Below is a small trained network, with its code and all its weights. Each question gives an input and a class and asks what happens when units are switched off, that is, made to give their printed mean instead of their output.

import numpy as np


def w(rows, s, z=0):
    codes = np.array(rows[::2]) - 128.0
    scale = np.full(codes.shape[1], s)
    scale[-1] = z or s
    return codes * scale


def f(y):
    return np.maximum(y, 0)


def log_softmax(a):
    a = a - a.max(-1, keepdims=True)
    return a - np.log(np.exp(a).sum(-1, keepdims=True))


def net(x, mask):
    res = np.array(x, float).reshape(1, 5) / 4 @ E
    y = f(res @ A[0][:, :-1].T + A[0][:, -1])
    res = res + np.where(mask, y, B[0][:, -1]) @ B[0][:, :-1]
    return log_softmax(res[-1] @ U[:, :-1].T + U[:, -1])


A, B = {}, {}
E = w([
[182,34,215,67,164,142],'x0',
[234,148,77,102,190,97],'x1',
[74,33,104,59,122,42],'x2',
[181,58,86,227,139,72],'x3',
[85,164,254,142,167,63],'x4',
],0.0097)
A[0] = w([
[134,179,134,50,122,191,138],'N1',
[88,94,101,175,74,75,164],'N2',
[169,82,147,140,154,102,146],'N3',
[124,71,162,107,129,124,71],'N4',
[134,138,149,129,152,67,136],'N5',
[139,175,187,152,121,125,137],'N6',
[165,201,156,193,129,155,224],'N7',
[147,158,183,141,201,119,87],'N8',
[63,157,79,121,110,110,230],'N9',
[208,123,114,104,164,49,209],'N10',
[126,203,195,60,182,187,253],'N11',
[107,102,179,105,106,94,202],'N12',
[94,113,138,166,146,97,80],'N13',
[126,154,191,168,113,196,196],'N14',
[140,161,98,145,36,81,105],'N15',
[101,60,110,138,123,111,171],'N16',
[22,125,137,108,96,159,186],'N17',
[86,169,119,154,141,123,168],'N18',
[202,74,69,143,127,176,121],'N19',
[103,124,191,86,114,182,193],'N20',
[59,101,118,54,128,108,169],'N21',
[109,141,138,40,187,126,180],'N22',
[49,189,191,100,148,154,182],'N23',
[143,225,62,168,163,139,210],'N24',
[191,98,125,94,222,88,146],'N25',
[150,164,77,173,168,128,145],'N26',
[101,196,122,186,80,130,169],'N27',
[120,124,109,142,157,58,153],'N28',
[97,54,144,124,125,113,189],'N29',
[218,52,68,114,164,121,236],'N30',
[111,59,152,132,156,18,175],'N31',
[61,49,105,175,112,107,170],'N32',
[217,133,74,148,112,165,136],'N33',
[110,177,101,149,114,138,81],'N34',
[119,143,42,175,83,114,173],'N35',
[169,128,249,155,114,153,195],'N36',
[188,116,70,131,149,176,113],'N37',
],0.014,0.0058)
B[0] = w([
[123,31,106,139,138,125,179],'N1',
[92,179,150,137,82,205,176],'N2',
[189,199,198,90,156,143,184],'N3',
[129,157,184,97,86,100,163],'N4',
[139,150,123,125,110,95,162],'N5',
[99,127,110,164,167,69,172],'N6',
[155,123,83,229,159,93,218],'N7',
[157,164,117,175,140,69,175],'N8',
[115,105,40,138,1,185,182],'N9',
[242,149,128,106,153,99,218],'N10',
[100,65,133,136,157,38,218],'N11',
[81,155,183,71,118,93,180],'N12',
[125,158,151,149,98,122,147],'N13',
[76,117,147,203,175,88,194],'N14',
[156,133,83,124,97,143,165],'N15',
[102,204,181,124,180,191,173],'N16',
[22,98,126,110,78,141,186],'N17',
[130,137,88,161,76,115,166],'N18',
[139,119,119,110,197,225,214],'N19',
[68,101,173,101,149,91,189],'N20',
[74,114,115,14,77,170,181],'N21',
[157,75,121,2,100,45,179],'N22',
[102,65,102,144,147,78,199],'N23',
[200,79,90,194,106,105,226],'N24',
[180,162,141,84,145,127,214],'N25',
[199,119,76,135,104,155,192],'N26',
[120,105,94,212,108,117,194],'N27',
[171,177,104,104,88,161,167],'N28',
[93,196,196,88,127,150,180],'N29',
[181,132,163,90,222,220,252],'N30',
[151,160,193,109,76,133,209],'N31',
[75,194,149,132,113,188,181],'N32',
[205,55,96,159,209,179,214],'N33',
[151,128,136,173,102,101,162],'N34',
[187,100,74,200,54,187,205],'N35',
[85,160,181,170,201,79,209],'N36',
[161,75,104,123,184,177,198],'N37',
],0.0088,0.019)
U = w([
[190,220,216,38,112,133,143],'0',
[16,149,122,100,25,230,27],'1',
[220,87,122,109,203,242,250],'2',
[63,186,225,116,113,166,139],'3',
[176,107,66,207,1,169,133],'4',
[71,111,166,204,178,80,162],'5',
[203,194,104,113,137,43,59],'6',
[65,15,146,14,71,93,99],'7',
],0.0085,0.0026)

Each question gives the input, the list of numbers given to net, and the class t.
The units are the neurons (one row each of A and B). Each row of codes is followed by its name. A weight is (code - 128) times the scale printed after its matrix; where a second scale follows, it is the last column's (A, B and U).
mask holds one flag per neuron, in row order. A switched-off neuron (its flag False) gives its mean, the last column of its row in B, instead of its output. The means were averaged over made-up inputs and are rounded, as every weight is.
A unit's drop is (log p(t) with every unit on - log p(t) with that unit switched off) / (log p(t) with every unit on - log p(t) with every unit switched off).
most important unit: the unit with the biggest drop
top k neurons: the k neurons with the biggest drops, biggest first
drop of u: that unit's drop, to one decimal
input [1,-3,8,-6,-5], class 7: most important unit	N22
input [0,-7,6,-6,-2], class 1: top 3 neurons	(N32; N9; N17)
input [8,-7,2,-1,4], class 3: top 2 neurons	(N36; N29)
input [-8,0,5,-5,4], class 1: top 3 neurons	(N9; N17; N21)
input [-7,7,7,-8,-2], class 7: top 3 neurons	(N22; N21; N7)
input [-4,5,-6,-5,-6], class 4: top 3 neurons	(N24; N30; N35)
input [-3,6,-6,-5,-3], class 4: top 2 neurons	(N30; N24)
input [-5,2,-7,8,-3], class 4: top 2 neurons	(N35; N24)
input [5,-6,-2,-3,5], class 5: top 2 neurons	(N36; N14)
input [8,-3,1,0,7], class 0: top 3 neurons	(N22; N31; N3)
input [8,-8,5,-1,5], class 3: drop of N29	0.5
input [-4,8,3,5,6], class 0: drop of N11	0.1
input [-3,-8,-8,-1,0], class 5: drop of N14	0.2
input [-5,-2,7,-4,6], class 1: drop of N9	0.2
input [8,2,-3,-7,1], class 7: top neuron	(N22)
